(in the rows, 100 means zero)
Each row of numbers belongs to one of the nodes below and depends on some of the facts about them. Some rows are named. Which node is each other row?

Some facts about the nodes:
greres (kligraplar nekli)
febe (kligraplar klaflu)
brobipu (kligraplar plostosik) (leklofli 52)
zeklal (kligraplar nekli)
dasar (kligraplar stubo) (leklofli 553)
natrilar (kligraplar klegus)
plibrar (kligraplar klaflu)
sudu (kligraplar greres) (leklofli 553)
staskan (kligraplar nobrem)
stesam (kligraplar bremum) (leklofli 150)
pupluvu (kligraplar natrilar) (leklofli 150)
pluklon (kligraplar klibe)
plostosik (kligraplar rufluk)
plekli (kligraplar klaflu) (leklofli 66)
vibru (kligraplar flegres) (leklofli 150)
grarek (kligraplar rufluk) (leklofli 52)
stuklom (kligraplar nekli) (leklofli 52)
genol (kligraplar butrak) (leklofli 66)
kinik (kligraplar tebrel) (leklofli 553)
tratren (kligraplar butrak) (leklofli 150)
toplan (kligraplar stubo) (leklofli 66)
penul (kligraplar plupluk)
betras (kligraplar peli) (leklofli 553)
zuflu (kligraplar nobrem)
trodren (kligraplar savi)
loklivir (kligraplar bota) (leklofli 553)
lokler (kligraplar vadrek) (leklofli 52)
lebik (kligraplar troskil) (leklofli 66)
pezu (kligraplar zuflu) (leklofli 553)
bota (kligraplar nobrem)
tumo (kligraplar grazuk)
kligavin (kligraplar grazuk) (leklofli 150)
fletrul (kligraplar bota) (leklofli 52)
stubo (kligraplar rufluk)
sukla (kligraplar vigago) (leklofli 150)
skigro (kligraplar zabri) (leklofli 553)
plivuk (kligraplar savi) (leklofli 66)
tebrel (kligraplar peli)
domel (kligraplar nobrem)
vadrek (kligraplar plostosik)
feskos (kligraplar domel) (leklofli 66)
grimus (kligraplar bremum) (leklofli 52)
garuner (kligraplar lufle) (leklofli 52)
lufle (kligraplar peli)
brufo (kligraplar nekli) (leklofli 150)
kipla (kligraplar peli) (leklofli 150)
lugem (kligraplar natrilar) (leklofli 52)
plinan (kligraplar nite) (leklofli 150)
breplo (kligraplar klegus) (leklofli 52)
deti (kligraplar bota) (leklofli 150)
grulek (kligraplar greres) (leklofli 66)
troplin (kligraplar dabrunar) (leklofli 150)
tastoflos (kligraplar staskan) (leklofli 66)
piplos (kligraplar klaflu) (leklofli 52)
manu (kligraplar nite) (leklofli 66)
flabrel (kligraplar plibrar) (leklofli 553)
nite (kligraplar nekli)
klobri (kligraplar veso) (leklofli 52)
flodrak (kligraplar butrak) (leklofli 553)
trugrem (kligraplar veso) (leklofli 553)
flegres (kligraplar rufluk)
fusan (kligraplar plupluk) (leklofli 150)
bitren (kligraplar penul) (leklofli 553)
dofe (kligraplar bota) (leklofli 66)
meplok (kligraplar trodren) (leklofli 52)
veso (kligraplar peli)
klilofan (kligraplar trodren) (leklofli 66)
netu (kligraplar vadrek) (leklofli 150)
butrak (kligraplar nobrem)
plovogir (kligraplar plibrar) (leklofli 52)
tatritras (kligraplar pluklon) (leklofli 52)
vigago (kligraplar butrak)
vupu (kligraplar zestal) (leklofli 52)
skobra (kligraplar vadrek) (leklofli 553)
peves (kligraplar lufle) (leklofli 553)
toklebrir (kligraplar savi)
brotrel (kligraplar tumo) (leklofli 66)
zabri (kligraplar grazuk)
bremum (kligraplar nekli)
dropa (kligraplar tumo) (leklofli 52)
zestal (kligraplar klibe)
fluklifi (kligraplar trodren) (leklofli 553)
drobos (kligraplar plostosik) (leklofli 150)
miklem (kligraplar tresta) (leklofli 52)
gigren (kligraplar staskan) (leklofli 52)
fistol (kligraplar pluklon) (leklofli 150)
tresta (kligraplar nobrem)
firur (kligraplar dabrunar) (leklofli 66)
brages (kligraplar flegres) (leklofli 52)
grestun (kligraplar natrilar) (leklofli 66)
braplan (kligraplar plostosik) (leklofli 66)
budram (kligraplar zabri) (leklofli 66)
troskil (kligraplar febe)

Named rows:
flegres: 105; 135; 109; 106; 103; 83; 89; 99; 110; 103; 112; 91; 100; 95; 100; 94; 96; 103; 111; 104; 109; 107; 100; 97; 82; 90; 80; 100; 89; 101; 101; 105; 82; 97; 107; 98; 101
genol: 88; 105; 99; 100; 100; 108; 112; 105; 104; 95; 79; 104; 107; 95; 143; 103; 131; 88; 71; 98; 108; 93; 98; 104; 120; 92; 138; 87; 111; 89; 102; 96; 123; 97; 123; 93; 117
zeklal: 106; 129; 105; 106; 108; 85; 100; 87; 114; 89; 97; 104; 97; 92; 87; 89; 87; 101; 114; 94; 116; 100; 105; 107; 97; 89; 94; 90; 107; 112; 106; 103; 94; 91; 112; 101; 102
vadrek: 98; 139; 112; 104; 99; 83; 87; 106; 111; 106; 124; 89; 106; 101; 104; 97; 110; 104; 110; 103; 105; 103; 96; 95; 62; 100; 71; 98; 75; 96; 105; 105; 78; 101; 108; 106; 104
trugrem: 97; 94; 90; 90; 99; 107; 91; 98; 111; 114; 95; 115; 90; 122; 177; 97; 103; 85; 111; 112; 76; 88; 104; 104; 79; 113; 109; 110; 95; 108; 93; 106; 94; 111; 110; 74; 83
stuklom: 107; 66; 96; 101; 105; 116; 104; 83; 91; 99; 96; 102; 106; 99; 75; 103; 87; 105; 99; 80; 91; 94; 96; 105; 104; 120; 94; 93; 127; 103; 104; 94; 99; 103; 124; 128; 95
fletrul: 107; 87; 97; 99; 106; 117; 98; 102; 71; 95; 97; 95; 110; 98; 124; 106; 88; 101; 85; 111; 87; 99; 97; 91; 113; 118; 109; 84; 115; 83; 103; 96; 95; 101; 129; 119; 93
piplos: 108; 65; 98; 102; 97; 115; 102; 83; 81; 100; 84; 97; 109; 110; 109; 109; 82; 100; 87; 101; 90; 101; 96; 92; 92; 110; 95; 91; 119; 101; 96; 98; 82; 96; 94; 119; 95
febe: 101; 116; 105; 103; 94; 84; 100; 91; 82; 99; 105; 88; 96; 99; 73; 101; 77; 102; 99; 104; 109; 97; 104; 92; 75; 92; 85; 95; 90; 105; 100; 113; 90; 85; 74; 89; 99
rufluk: 103; 126; 110; 103; 106; 81; 94; 100; 106; 103; 108; 89; 100; 101; 70; 97; 97; 104; 113; 92; 114; 102; 100; 101; 96; 93; 81; 94; 97; 99; 101; 115; 99; 92; 102; 99; 102
vibru: 102; 77; 105; 95; 97; 104; 101; 120; 101; 98; 109; 108; 91; 106; 86; 105; 128; 102; 102; 79; 101; 125; 93; 107; 112; 100; 84; 111; 80; 95; 94; 91; 103; 119; 60; 122; 105
bota: 103; 139; 101; 107; 104; 87; 92; 104; 96; 91; 104; 102; 100; 91; 137; 92; 81; 97; 102; 120; 110; 108; 107; 93; 91; 87; 107; 87; 93; 97; 106; 98; 91; 89; 113; 93; 99
brotrel: 96; 119; 95; 98; 78; 112; 117; 98; 116; 112; 87; 111; 117; 94; 98; 110; 128; 96; 102; 94; 97; 92; 94; 99; 113; 84; 132; 115; 111; 104; 103; 85; 120; 89; 101; 91; 113
budram: 94; 113; 99; 97; 80; 113; 120; 99; 110; 117; 85; 109; 116; 97; 74; 111; 126; 97; 102; 83; 99; 88; 93; 100; 120; 86; 127; 114; 111; 103; 102; 94; 121; 87; 102; 88; 114
betras: 97; 89; 91; 91; 100; 107; 98; 101; 102; 112; 101; 105; 91; 112; 147; 102; 103; 86; 108; 115; 76; 85; 103; 100; 75; 117; 106; 112; 93; 106; 97; 106; 105; 114; 107; 77; 86
domel: 107; 131; 108; 106; 119; 83; 94; 98; 106; 94; 80; 98; 93; 96; 121; 92; 87; 94; 109; 99; 125; 109; 102; 105; 115; 78; 105; 82; 109; 99; 100; 108; 90; 86; 107; 97; 103
stesam: 97; 82; 89; 99; 87; 105; 103; 110; 96; 76; 123; 128; 93; 92; 97; 95; 97; 101; 97; 87; 93; 113; 108; 108; 105; 107; 102; 108; 86; 111; 105; 75; 116; 117; 75; 116; 103
plupluk: 103; 122; 103; 103; 108; 82; 96; 99; 100; 99; 107; 86; 98; 95; 53; 94; 85; 105; 113; 98; 109; 97; 101; 99; 98; 94; 90; 98; 96; 99; 99; 111; 103; 88; 99; 91; 98

Which node is each row?
No name comes twice in this set of rows, the named rows included.
103; 55; 101; 98; 89; 115; 104; 77; 69; 95; 86; 94; 104; 107; 96; 111; 84; 101; 81; 98; 88; 102; 96; 88; 83; 114; 96; 95; 111; 99; 99; 101; 78; 95; 84; 120; 98 -> plovogir
111; 91; 92; 97; 88; 123; 108; 97; 77; 113; 102; 104; 117; 104; 70; 114; 77; 110; 118; 104; 85; 99; 90; 87; 107; 110; 100; 111; 115; 98; 104; 90; 94; 90; 108; 118; 91 -> dropa
103; 83; 90; 107; 97; 117; 98; 75; 99; 86; 100; 117; 109; 93; 133; 96; 80; 105; 97; 98; 91; 100; 102; 100; 89; 112; 106; 90; 125; 112; 107; 76; 85; 103; 132; 133; 97 -> grimus
78; 112; 105; 102; 80; 108; 102; 107; 118; 111; 113; 91; 119; 100; 113; 104; 151; 100; 75; 95; 90; 86; 90; 96; 76; 105; 100; 113; 79; 91; 101; 91; 108; 108; 121; 100; 117 -> braplan

Now the same nodes, written a new way:
Some rows with their names:
nite: 100; 115; 105; 106; 115; 87; 119; 97; 107; 108; 98; 92; 106; 101; 102; 92; 92; 95; 110; 103; 94; 102; 111; 93; 99; 99; 89; 98; 103; 96
plostosik: 101; 108; 99; 106; 115; 97; 127; 96; 103; 113; 98; 90; 106; 97; 107; 100; 99; 95; 106; 103; 88; 100; 113; 96; 99; 98; 92; 106; 103; 79
stuklom: 104; 104; 107; 94; 105; 97; 79; 117; 100; 98; 113; 91; 87; 102; 112; 110; 108; 97; 110; 95; 72; 109; 98; 106; 90; 102; 90; 102; 109; 121
tumo: 103; 112; 107; 105; 108; 85; 118; 97; 108; 113; 103; 92; 109; 100; 105; 107; 104; 96; 106; 102; 94; 99; 111; 96; 100; 99; 95; 110; 103; 93
bremum: 100; 115; 105; 106; 115; 87; 118; 96; 107; 108; 98; 92; 106; 101; 102; 91; 92; 96; 110; 103; 94; 102; 110; 93; 99; 99; 89; 98; 103; 97
stubo: 102; 109; 101; 106; 114; 95; 125; 97; 104; 113; 100; 90; 105; 98; 106; 96; 98; 95; 106; 103; 90; 100; 112; 94; 99; 98; 93; 106; 104; 81
toplan: 107; 97; 120; 111; 93; 105; 64; 108; 92; 89; 86; 92; 112; 98; 96; 99; 88; 93; 100; 104; 74; 104; 90; 115; 88; 94; 108; 73; 112; 79
klilofan: 105; 99; 126; 111; 83; 104; 54; 107; 96; 85; 95; 90; 113; 99; 96; 85; 94; 94; 101; 103; 82; 100; 88; 106; 97; 100; 107; 74; 119; 94
trodren: 100; 111; 107; 106; 105; 94; 117; 95; 107; 110; 108; 89; 106; 100; 106; 84; 103; 96; 107; 102; 97; 96; 110; 85; 107; 103; 92; 106; 110; 95
grulek: 106; 103; 125; 111; 94; 97; 56; 108; 95; 83; 85; 93; 113; 101; 91; 93; 81; 94; 104; 104; 78; 106; 89; 115; 88; 95; 104; 65; 111; 95
grarek: 106; 99; 103; 94; 104; 104; 85; 117; 98; 102; 114; 90; 86; 99; 116; 114; 113; 97; 107; 95; 68; 107; 99; 107; 89; 101; 93; 108; 110; 107
tratren: 96; 101; 94; 107; 94; 99; 74; 113; 99; 89; 97; 94; 76; 104; 103; 126; 85; 97; 99; 103; 114; 95; 100; 95; 111; 106; 110; 44; 101; 109
butrak: 104; 113; 100; 103; 113; 93; 116; 96; 108; 113; 105; 93; 103; 103; 112; 94; 98; 96; 107; 100; 101; 100; 112; 90; 105; 98; 99; 85; 104; 78
genol: 110; 101; 119; 107; 93; 103; 53; 107; 96; 89; 92; 94; 110; 103; 102; 96; 88; 94; 102; 101; 86; 104; 89; 110; 94; 95; 114; 51; 112; 76
kligavin: 95; 100; 101; 110; 89; 93; 78; 114; 98; 90; 94; 93; 81; 101; 96; 134; 89; 96; 98; 105; 106; 94; 100; 100; 106; 107; 107; 69; 102; 123
budram: 108; 100; 126; 110; 88; 94; 56; 109; 96; 89; 90; 93; 117; 99; 95; 111; 94; 94; 100; 103; 78; 103; 89; 117; 89; 95; 110; 77; 111; 91
troskil: 104; 112; 107; 106; 111; 90; 132; 98; 105; 120; 105; 90; 106; 102; 104; 97; 99; 95; 107; 105; 97; 98; 108; 91; 97; 91; 102; 107; 104; 89
klegus: 104; 111; 107; 106; 109; 92; 125; 98; 108; 113; 103; 93; 102; 100; 107; 83; 99; 96; 106; 103; 96; 102; 112; 91; 100; 99; 100; 113; 106; 85

Which node is each row?
No name comes twice in this set of rows, the named rows included.
102; 112; 105; 105; 109; 87; 119; 97; 107; 113; 103; 92; 107; 100; 106; 103; 102; 96; 106; 102; 95; 99; 111; 95; 100; 98; 95; 108; 104; 91 -> grazuk
105; 110; 109; 106; 108; 93; 127; 100; 108; 112; 102; 94; 100; 100; 109; 75; 100; 96; 105; 103; 99; 103; 112; 91; 100; 101; 104; 121; 106; 83 -> natrilar
109; 100; 126; 111; 89; 100; 65; 109; 94; 92; 91; 92; 112; 101; 94; 96; 89; 93; 101; 105; 81; 103; 87; 112; 88; 90; 114; 73; 113; 87 -> plekli
93; 94; 93; 111; 97; 106; 88; 114; 93; 90; 88; 90; 80; 97; 97; 133; 84; 96; 97; 107; 98; 94; 103; 102; 104; 106; 103; 67; 100; 106 -> netu
101; 107; 98; 107; 117; 99; 129; 97; 102; 114; 97; 89; 107; 96; 107; 101; 98; 95; 105; 103; 87; 99; 114; 97; 98; 97; 91; 107; 103; 76 -> vadrek
98; 97; 104; 110; 88; 100; 86; 117; 99; 89; 93; 96; 74; 101; 100; 105; 86; 96; 97; 106; 112; 98; 101; 97; 106; 109; 117; 83; 104; 114 -> pupluvu
94; 97; 95; 110; 94; 102; 85; 113; 95; 90; 91; 92; 79; 99; 97; 128; 85; 96; 97; 107; 103; 94; 101; 99; 105; 106; 105; 68; 101; 112 -> vibru
105; 97; 100; 95; 108; 109; 88; 118; 95; 103; 110; 88; 88; 97; 116; 120; 113; 97; 106; 95; 64; 107; 101; 110; 88; 101; 90; 110; 108; 100 -> lokler
110; 99; 128; 111; 90; 100; 71; 110; 93; 96; 92; 91; 113; 102; 93; 99; 89; 93; 102; 107; 82; 102; 86; 112; 86; 87; 118; 75; 112; 87 -> lebik
96; 101; 94; 107; 94; 100; 74; 113; 99; 90; 96; 94; 76; 105; 104; 126; 84; 97; 99; 103; 116; 95; 101; 94; 112; 107; 111; 41; 101; 107 -> sukla
108; 100; 124; 110; 89; 100; 59; 108; 95; 88; 90; 93; 111; 100; 96; 94; 88; 93; 101; 104; 79; 104; 88; 112; 90; 94; 110; 72; 113; 87 -> firur

Now the same nodes, written a new way:
Known rows:
peli: 102; 113; 98; 88; 104; 110; 98; 97; 99; 122; 77; 116; 92
plupluk: 101; 100; 98; 94; 115; 109; 99; 86; 94; 116; 78; 93; 97
nekli: 98; 108; 102; 126; 112; 107; 90; 72; 104; 101; 100; 102; 108
drobos: 89; 42; 97; 136; 59; 133; 106; 57; 72; 137; 126; 91; 107
gigren: 115; 143; 123; 81; 88; 84; 117; 124; 112; 72; 126; 111; 102
plovogir: 97; 109; 122; 72; 94; 74; 110; 144; 119; 84; 144; 93; 90
sudu: 134; 138; 122; 125; 117; 115; 102; 124; 76; 48; 105; 97; 123
natrilar: 91; 76; 81; 99; 114; 100; 80; 94; 101; 107; 45; 62; 118
klegus: 96; 88; 89; 98; 115; 104; 89; 91; 98; 110; 59; 76; 110
lugem: 96; 108; 110; 77; 83; 68; 89; 131; 138; 62; 98; 65; 111
plibrar: 94; 79; 94; 92; 128; 105; 105; 107; 81; 130; 96; 93; 94
netu: 90; 39; 98; 135; 59; 135; 107; 57; 71; 139; 131; 92; 110
vibru: 86; 47; 91; 138; 59; 129; 105; 56; 77; 132; 119; 89; 101
vigago: 115; 121; 94; 102; 121; 118; 115; 84; 70; 116; 78; 119; 111
fistol: 78; 45; 92; 135; 60; 109; 91; 29; 103; 118; 85; 69; 73
breplo: 99; 115; 117; 77; 83; 72; 95; 130; 134; 66; 110; 78; 104
plivuk: 70; 95; 59; 93; 103; 60; 76; 98; 137; 102; 105; 109; 76
flegres: 106; 83; 110; 87; 115; 118; 101; 89; 83; 129; 97; 97; 112

Which node is each row?
No name comes twice in this set of rows, the named rows included.
142; 114; 128; 85; 120; 127; 115; 142; 58; 73; 99; 92; 124 -> dasar
79; 68; 86; 173; 57; 119; 94; 41; 94; 109; 122; 93; 99 -> brufo
111; 108; 138; 66; 83; 89; 109; 129; 116; 87; 152; 98; 112 -> brobipu
96; 81; 109; 83; 115; 95; 87; 59; 114; 112; 59; 74; 81 -> pluklon
79; 56; 91; 139; 58; 124; 113; 73; 96; 117; 103; 87; 86 -> kligavin
92; 75; 94; 91; 130; 106; 104; 110; 77; 134; 97; 94; 94 -> troskil
55; 47; 51; 101; 98; 47; 51; 112; 152; 89; 75; 81; 109 -> grestun
98; 88; 105; 87; 115; 100; 90; 68; 106; 113; 64; 82; 86 -> klibe
76; 111; 54; 91; 103; 62; 79; 93; 134; 102; 105; 106; 67 -> klilofan
136; 127; 119; 92; 121; 117; 111; 139; 69; 64; 82; 87; 111 -> bitren
101; 114; 133; 66; 84; 67; 96; 105; 145; 68; 112; 80; 81 -> vupu
130; 108; 115; 90; 131; 114; 118; 157; 55; 75; 98; 89; 110 -> flabrel

The same nodes again, as new rows of numbers:
Known rows:
gigren: 111; 125; 85; 101; 96; 94; 109; 113; 120; 98; 94; 62; 102
dropa: 102; 113; 93; 112; 86; 109; 114; 103; 96; 97; 95; 69; 101
firur: 92; 117; 98; 105; 140; 115; 113; 88; 67; 97; 102; 102; 96
klegus: 91; 112; 93; 97; 108; 102; 91; 98; 87; 105; 106; 110; 96
drobos: 115; 74; 95; 104; 60; 92; 99; 108; 152; 94; 108; 93; 113
tebrel: 109; 113; 114; 96; 110; 90; 93; 92; 82; 101; 100; 97; 96
febe: 84; 102; 96; 97; 99; 97; 90; 91; 73; 99; 96; 135; 97
trodren: 93; 97; 102; 92; 106; 79; 90; 92; 102; 101; 102; 112; 102
troplin: 117; 92; 89; 102; 59; 94; 97; 97; 112; 97; 104; 101; 113
rufluk: 93; 99; 110; 100; 105; 98; 94; 101; 115; 99; 104; 111; 99
pupluvu: 108; 94; 68; 98; 66; 97; 94; 103; 109; 103; 110; 91; 108
zeklal: 93; 121; 113; 104; 97; 121; 94; 90; 84; 103; 108; 125; 100
brufo: 116; 102; 95; 107; 52; 114; 100; 93; 108; 99; 109; 108; 113
stubo: 93; 97; 110; 100; 104; 99; 93; 102; 119; 99; 105; 111; 99
breplo: 99; 121; 76; 101; 92; 98; 106; 109; 120; 101; 103; 61; 95
pezu: 99; 45; 107; 87; 106; 87; 95; 121; 110; 107; 86; 103; 95
plupluk: 96; 111; 105; 99; 104; 101; 92; 94; 89; 102; 103; 116; 99
flegres: 93; 98; 110; 100; 104; 100; 94; 102; 118; 99; 105; 109; 99

Rows to name:
No name comes twice in this set of rows, the named rows included.
122; 109; 94; 101; 47; 94; 93; 91; 130; 97; 106; 110; 113 -> fistol
108; 137; 94; 102; 75; 97; 103; 99; 141; 98; 102; 76; 98 -> tatritras
87; 103; 98; 98; 100; 99; 91; 92; 76; 100; 97; 130; 98 -> klaflu
100; 129; 95; 108; 81; 116; 109; 101; 117; 99; 104; 74; 98 -> stuklom
91; 105; 103; 107; 140; 112; 114; 95; 96; 94; 106; 97; 96 -> toplan
107; 112; 113; 97; 110; 91; 93; 92; 83; 101; 100; 100; 97 -> peli
100; 106; 85; 97; 92; 78; 104; 103; 134; 97; 99; 63; 100 -> meplok
94; 121; 67; 100; 95; 100; 104; 111; 120; 104; 106; 57; 93 -> lugem
92; 91; 112; 101; 104; 99; 94; 106; 131; 98; 106; 107; 99 -> plostosik

